Below are the code and all the weights of a small trained network. Each question names an input and a target symbol and asks about switching units off, where a switched-off unit gives its printed mean instead of its output.

import numpy as np


def w(rows, s, z=0):
    codes = np.array(rows[::2]) - 128.0
    scale = np.full(codes.shape[1], s)
    scale[-1] = z or s
    return codes * scale


def f(y):
    return y / 2 * (1 + np.tanh(0.7978845608 * (y + 0.044715 * y**3)))


def softmax(a):
    e = np.exp(a - a.max(-1, keepdims=True))
    return e / e.sum(-1, keepdims=True)


def log_softmax(a):
    a = a - a.max(-1, keepdims=True)
    return a - np.log(np.exp(a).sum(-1, keepdims=True))


def net(x, mask):
    ids = ['αβεηξσφω'.index(c) for c in x.split()]
    T = len(ids)
    res = E[ids] + P[:T]
    u = 0
    for l in range(2):
        r = res
        for j in range(2):
            rows = slice(3 * j, 3 * j + 3)
            q, k, v = (r @ M[l][rows].T for M in (Q, K, V))
            z = softmax(np.where(np.tri(T) > 0, q @ k.T / 3**0.5, -1e9)) @ v
            o = O[l][rows]
            res = res + np.where(mask[u + j], z, o[:, -1]) @ o[:, :-1]
        u += 2
        y = f(res @ A[l][:, :-1].T + A[l][:, -1])
        res = res + np.where(mask[u : u + 8], y, B[l][:, -1]) @ B[l][:, :-1]
        u += 8
    return log_softmax(res[-1] @ U[:, :-1].T + U[:, -1])


Q, K, V, O, A, B = {}, {}, {}, {}, {}, {}
E = w([
[76,86,130,74],'α',
[159,155,177,219],'β',
[163,161,189,152],'ε',
[182,130,92,254],'η',
[168,158,150,83],'ξ',
[181,96,16,164],'σ',
[131,116,131,63],'φ',
[109,79,58,93],'ω',
],0.0066)
P = w([
[132,137,127,109],'0',
[186,69,115,173],'1',
[196,39,120,184],'2',
[136,143,140,132],'3',
[133,187,121,113],'4',
[96,110,110,148],'5',
[97,6,109,232],'6',
[137,127,111,137],'7',
[200,229,90,68],'8',
[98,121,103,122],'9',
[52,22,89,228],'10',
[126,119,93,133],'11',
],0.011)
Q[0] = w([
[179,83,82,125],'0.h0',
[95,175,168,131],'0.h0',
[106,182,179,127],'0.h0',
[118,15,183,156],'0.h1',
[99,223,126,117],'0.h1',
[146,11,164,153],'0.h1',
],0.011)
K[0] = w([
[50,173,121,106],'0.h0',
[188,78,134,155],'0.h0',
[150,79,140,141],'0.h0',
[160,243,120,94],'0.h1',
[160,49,163,157],'0.h1',
[133,253,99,93],'0.h1',
],0.013)
V[0] = w([
[185,116,94,234],'0.h0',
[94,60,160,210],'0.h0',
[134,91,50,121],'0.h0',
[112,88,96,1],'0.h1',
[75,42,89,113],'0.h1',
[123,198,246,122],'0.h1',
],0.0095)
O[0] = w([
[143,25,43,79,255],'0.h0',
[78,122,24,164,143],'0.h0',
[108,53,158,153,194],'0.h0',
[144,164,254,168,81],'0.h1',
[92,125,166,230,131],'0.h1',
[166,242,73,61,2],'0.h1',
],0.0094,0.0029)
A[0] = w([
[83,97,162,122,210],'0.n0',
[165,151,114,213,151],'0.n1',
[126,163,214,102,163],'0.n2',
[95,108,156,98,230],'0.n3',
[67,44,155,126,253],'0.n4',
[40,109,1,54,165],'0.n5',
[139,173,220,105,162],'0.n6',
[201,208,141,21,247],'0.n7',
],0.0074,0.0038)
B[0] = w([
[158,80,144,196,168],'0.n0',
[55,126,176,63,151],'0.n1',
[186,125,204,167,126],'0.n2',
[202,84,135,198,159],'0.n3',
[163,51,103,224,255],'0.n4',
[151,226,99,241,232],'0.n5',
[186,140,211,154,128],'0.n6',
[255,188,104,97,134],'0.n7',
],0.0057,0.0077)
Q[1] = w([
[96,191,180,39],'1.h0',
[68,203,193,2],'1.h0',
[238,80,103,220],'1.h0',
[155,178,137,75],'1.h1',
[87,122,205,105],'1.h1',
[112,70,4,251],'1.h1',
],0.0067)
K[1] = w([
[97,102,65,140],'1.h0',
[72,89,40,151],'1.h0',
[189,186,225,88],'1.h0',
[36,120,140,150],'1.h1',
[98,173,107,97],'1.h1',
[253,93,147,131],'1.h1',
],0.0081)
V[1] = w([
[192,192,243,135],'1.h0',
[66,78,12,117],'1.h0',
[235,203,66,20],'1.h0',
[224,198,96,121],'1.h1',
[124,50,213,190],'1.h1',
[147,3,106,122],'1.h1',
],0.0048)
O[1] = w([
[1,146,143,31,254],'1.h0',
[229,107,109,205,2],'1.h0',
[179,70,23,8,158],'1.h0',
[69,15,66,83,171],'1.h1',
[109,213,218,109,216],'1.h1',
[205,195,203,47,184],'1.h1',
],0.0046,0.0085)
A[1] = w([
[79,44,73,42,44],'1.n0',
[179,30,70,54,38],'1.n1',
[3,171,151,70,214],'1.n2',
[72,206,176,187,14],'1.n3',
[190,39,70,77,104],'1.n4',
[4,59,80,52,3],'1.n5',
[66,72,143,178,68],'1.n6',
[158,130,74,180,213],'1.n7',
],0.0059,0.0029)
B[1] = w([
[173,207,153,155,231],'1.n0',
[68,192,137,179,199],'1.n1',
[144,52,102,46,224],'1.n2',
[97,171,105,150,154],'1.n3',
[62,178,115,165,196],'1.n4',
[254,180,180,143,252],'1.n5',
[215,139,137,167,170],'1.n6',
[112,65,108,110,173],'1.n7',
],0.0065,0.011)
U = w([
[203,20,118,157,108],'α',
[112,226,81,144,88],'β',
[22,57,153,70,253],'ε',
[198,218,126,72,80],'η',
[69,66,42,154,114],'ξ',
[219,161,205,180,50],'σ',
[186,71,138,19,200],'φ',
[3,172,191,159,129],'ω',
],0.0041,0.0034)

Each question gives the input, a string of symbols that net reads in full, and the target symbol t.
The units are the heads (3 rows each of Q, K, V and O) and the neurons (one row each of A and B). Each row of codes is followed by its name. A weight is (code - 128) times the scale printed after its matrix; where a second scale follows, it is the last column's (O, A, B and U).
mask holds one flag per unit, layer by layer, with each layer's heads first. A switched-off unit (its flag False) gives its mean, the last column of its rows in O or B, instead of its output. The means were averaged over made-up inputs and are rounded, as every weight is.
A unit's drop is (log p(t) with every unit on - log p(t) with that unit switched off) / (log p(t) with every unit on - log p(t) with every unit switched off).
The circuit of an input: a set's keep is (log p(t) with only the set's units on - log p(t) with every unit switched off) / (log p(t) with every unit on - log p(t) with every unit switched off). Starting from the 12 units with the biggest drops (on a tie, the unit counted first), units are removed one at a time, each time the one whose removal leaves the highest keep (on an exact tie, the one counted first), for as long as the keep stays at least 0.8.
circuit, biggest first: the units of the circuit, biggest drop first
top k neurons: the k neurons with the biggest drops, biggest first
top k neurons in layer l: the k neurons of layer l with the biggest drops, biggest first
heads that matter: for each layer, one digit per head in row order, 1 if its drop is at least 0.15 and else 0, layers parted by /
input ω φ α β ω α, target ω: top neuron	(1.n5)
input ω η φ ω, target ω: circuit, biggest first	(0.h1 1.h0 0.h0 1.n5)
input η σ η ξ ε, target α: circuit, biggest first	(1.h0 0.h1 0.h0)
input ω α σ α ω β, target ω: circuit, biggest first	(0.h1 1.h0 0.h0 1.n5)
input ε ε ξ φ, target β: heads that matter	11 / 11
input α σ ω, target ε: heads that matter	11 / 10
input σ σ φ ξ σ α, target σ: circuit, biggest first	(1.h0 1.h1 0.h1)
input σ β σ β φ η β β σ ε ε σ, target σ: circuit, biggest first	(1.h0 1.h1)
input ω φ β σ σ β η ω, target ω: circuit, biggest first	(0.h1 1.h0 1.n5 1.n2)
input σ β ε σ α σ ξ α, target σ: circuit, biggest first	(1.h0 1.h1)
input ε ξ σ, target β: top 2 neurons	(1.n1 1.n4)
input β ω ξ σ β σ σ σ α, target ξ: heads that matter	01 / 10
input η ξ σ β, target α: heads that matter	10 / 10
input η σ η φ σ φ η σ σ β, target α: heads that matter	11 / 10
input σ β φ σ φ φ σ ξ σ φ, target σ: circuit, biggest first	(0.h1 1.h0)
input σ ω ω β ξ β β ω ω σ ξ, target σ: top 2 neurons	(1.n2 0.n4)
input ξ β β ω ε ξ α ε ε σ β ω, target η: top 2 neurons	(1.n5 1.n0)
input φ φ α ω α σ, target φ: top 3 neurons	(1.n2 0.n7 1.n5)
input ξ β ξ, target η: circuit, biggest first	(0.h1 0.n7 0.h0)
input ε φ ξ, target η: top 3 neurons	(0.n7 1.n0 0.n4)
input η ε σ η η ξ σ σ ξ, target α: circuit, biggest first	(0.h1 1.h0 0.h0)
input φ η ε η ω φ η σ α ε φ, target φ: heads that matter	11 / 10
input ε β ω φ β σ φ β β ω, target β: heads that matter	11 / 11
input β α φ, target β: top 2 neurons in layer 0	(0.n7 0.n4)
